Below are the code and all the weights of a small trained network. Each question names an input and a class and asks about switching units off, where a switched-off unit gives its printed mean instead of its output.

import numpy as np


def w(rows, s, z=0):
    codes = np.array(rows[::2]) - 128.0
    scale = np.full(codes.shape[1], s)
    scale[-1] = z or s
    return codes * scale


def norm(h):
    return h / np.sqrt((h * h).mean(-1, keepdims=True) + 1e-5)


def f(y):
    return y / 2 * (1 + np.tanh(0.7978845608 * (y + 0.044715 * y**3)))


def log_softmax(a):
    a = a - a.max(-1, keepdims=True)
    return a - np.log(np.exp(a).sum(-1, keepdims=True))


def net(x, mask):
    res = np.array(x, float).reshape(1, 3) / 4 @ E
    u = 0
    for l in range(3):
        y = f(norm(res) @ A[l][:, :-1].T + A[l][:, -1])
        res = res + np.where(mask[u : u + 10], y, B[l][:, -1]) @ B[l][:, :-1]
        u += 10
    return log_softmax(norm(res)[-1] @ U[:, :-1].T + U[:, -1])


A, B = {}, {}
E = w([
[80,110,179,206,168,199,116],'x0',
[111,61,136,74,254,88,150],'x1',
[60,87,226,149,117,111,82],'x2',
],0.0092)
A[0] = w([
[100,123,141,92,212,196,140,84],'0.n1',
[167,96,207,190,113,100,90,157],'0.n2',
[184,121,110,96,93,8,81,253],'0.n3',
[117,157,158,141,105,208,97,146],'0.n4',
[109,73,58,96,152,58,70,76],'0.n5',
[166,146,124,110,138,165,149,174],'0.n6',
[143,102,137,118,155,69,83,96],'0.n7',
[70,150,222,128,133,121,98,204],'0.n8',
[117,103,106,253,98,69,41,212],'0.n9',
[134,136,142,85,3,44,187,160],'0.n10',
],0.0072,0.003)
B[0] = w([
[110,45,109,78,75,214,101,174],'0.n1',
[161,140,93,137,118,120,209,201],'0.n2',
[125,96,171,20,9,103,42,255],'0.n3',
[176,201,3,187,166,72,127,192],'0.n4',
[172,57,65,113,245,60,94,167],'0.n5',
[39,64,100,123,95,82,92,150],'0.n6',
[178,143,118,199,169,16,193,150],'0.n7',
[182,183,19,59,111,197,114,247],'0.n8',
[187,118,32,90,149,87,181,224],'0.n9',
[109,148,252,87,85,202,187,239],'0.n10',
],0.0057,0.0051)
A[1] = w([
[105,114,134,119,182,185,148,29],'1.n1',
[159,121,135,106,28,100,107,5],'1.n2',
[183,108,177,95,146,36,112,123],'1.n3',
[121,43,132,176,198,56,81,79],'1.n4',
[129,113,95,166,175,112,255,143],'1.n5',
[129,177,118,108,65,83,185,59],'1.n6',
[148,65,164,122,134,40,60,32],'1.n7',
[102,179,79,227,88,160,90,226],'1.n8',
[89,125,170,184,92,169,124,150],'1.n9',
[164,72,120,158,116,95,137,67],'1.n10',
],0.0085,0.0016)
B[1] = w([
[94,155,164,31,154,197,94,162],'1.n1',
[87,146,109,125,84,220,152,224],'1.n2',
[68,194,102,200,251,84,255,202],'1.n3',
[128,159,109,185,26,196,166,195],'1.n4',
[88,20,180,186,63,208,62,166],'1.n5',
[93,124,165,123,133,151,113,210],'1.n6',
[181,111,62,82,149,83,126,181],'1.n7',
[207,88,95,192,217,26,115,255],'1.n8',
[143,119,72,121,125,100,155,145],'1.n9',
[145,147,168,28,120,130,122,123],'1.n10',
],0.0064,0.0056)
A[2] = w([
[114,243,177,85,16,184,67,122],'2.n1',
[140,116,117,23,134,51,139,105],'2.n2',
[149,50,82,40,84,64,170,250],'2.n3',
[188,255,58,126,99,151,207,157],'2.n4',
[61,75,157,115,58,157,195,226],'2.n5',
[164,46,121,141,198,110,128,201],'2.n6',
[121,115,82,120,119,114,171,128],'2.n7',
[93,115,128,63,203,199,61,149],'2.n8',
[141,147,70,74,70,152,197,163],'2.n9',
[49,96,199,97,149,219,108,188],'2.n10',
],0.0075,0.0017)
B[2] = w([
[178,2,181,141,109,141,205,247],'2.n1',
[82,147,96,187,139,87,117,202],'2.n2',
[152,151,164,162,153,97,131,243],'2.n3',
[96,90,135,105,135,128,116,254],'2.n4',
[192,92,61,128,108,177,135,202],'2.n5',
[120,171,127,145,48,132,138,217],'2.n6',
[109,179,150,86,166,99,126,162],'2.n7',
[64,127,154,68,127,91,109,195],'2.n8',
[107,127,186,148,115,133,140,227],'2.n9',
[64,164,79,124,86,166,100,215],'2.n10',
],0.01,0.0058)
U = w([
[170,47,187,98,58,134,208,193],'0',
[163,136,143,89,151,133,91,5],'1',
[165,169,156,91,141,140,91,3],'2',
[87,156,147,88,181,8,182,161],'3',
[194,129,49,209,131,140,92,191],'4',
[167,186,175,105,170,173,135,5],'5',
[147,109,178,110,168,131,79,19],'6',
[36,109,87,67,121,198,85,186],'7',
],0.018,0.0076)

Each question gives the input, the list of numbers given to net, and the class t.
The units are the neurons (one row each of A and B). Each row of codes is followed by its name. A weight is (code - 128) times the scale printed after its matrix; where a second scale follows, it is the last column's (A, B and U).
mask holds one flag per neuron, layer by layer. A switched-off neuron (its flag False) gives its mean, the last column of its row in B, instead of its output. The means were averaged over made-up inputs and are rounded, as every weight is.
A unit's drop is (log p(t) with every unit on - log p(t) with that unit switched off) / (log p(t) with every unit on - log p(t) with every unit switched off).
unit that matters most: the unit with the biggest drop
top k neurons: the k neurons with the biggest drops, biggest first
top k neurons in layer l: the k neurons of layer l with the biggest drops, biggest first
drop when u is switched off: that unit's drop, to one decimal
input [0,3,-1], class 3: unit that matters most -> 1.n7
input [7,1,-1], class 7: top 2 neurons -> [1.n1, 0.n1]
input [6,0,8], class 4: top 2 neurons -> [1.n8, 0.n10]
input [1,1,-5], class 7: top 2 neurons -> [0.n3, 0.n4]
input [0,3,-2], class 3: top 3 neurons -> [1.n7, 2.n1, 0.n2]
input [-7,1,-7], class 3: top 3 neurons in layer 0 -> [0.n5, 0.n8, 0.n1]
input [6,0,-2], class 4: top 3 neurons -> [0.n4, 1.n8, 0.n10]
input [1,-3,4], class 4: top 2 neurons -> [0.n3, 0.n4]
input [0,-2,-8], class 0: top 2 neurons -> [1.n3, 0.n4]
input [-6,0,-8], class 0: top 2 neurons in layer 0 -> [0.n9, 0.n10]
input [7,0,3], class 4: top 2 neurons -> [1.n8, 0.n4]
input [2,-8,1], class 4: top 2 neurons -> [1.n8, 0.n3]
input [0,4,0], class 3: drop when 2.n1 is switched off -> 0.3
input [-1,4,3], class 3: drop when 0.n9 is switched off -> 0.0
input [2,8,-7], class 7: drop when 1.n5 is switched off -> 0.2
input [5,-8,8], class 4: drop when 1.n8 is switched off -> 0.1
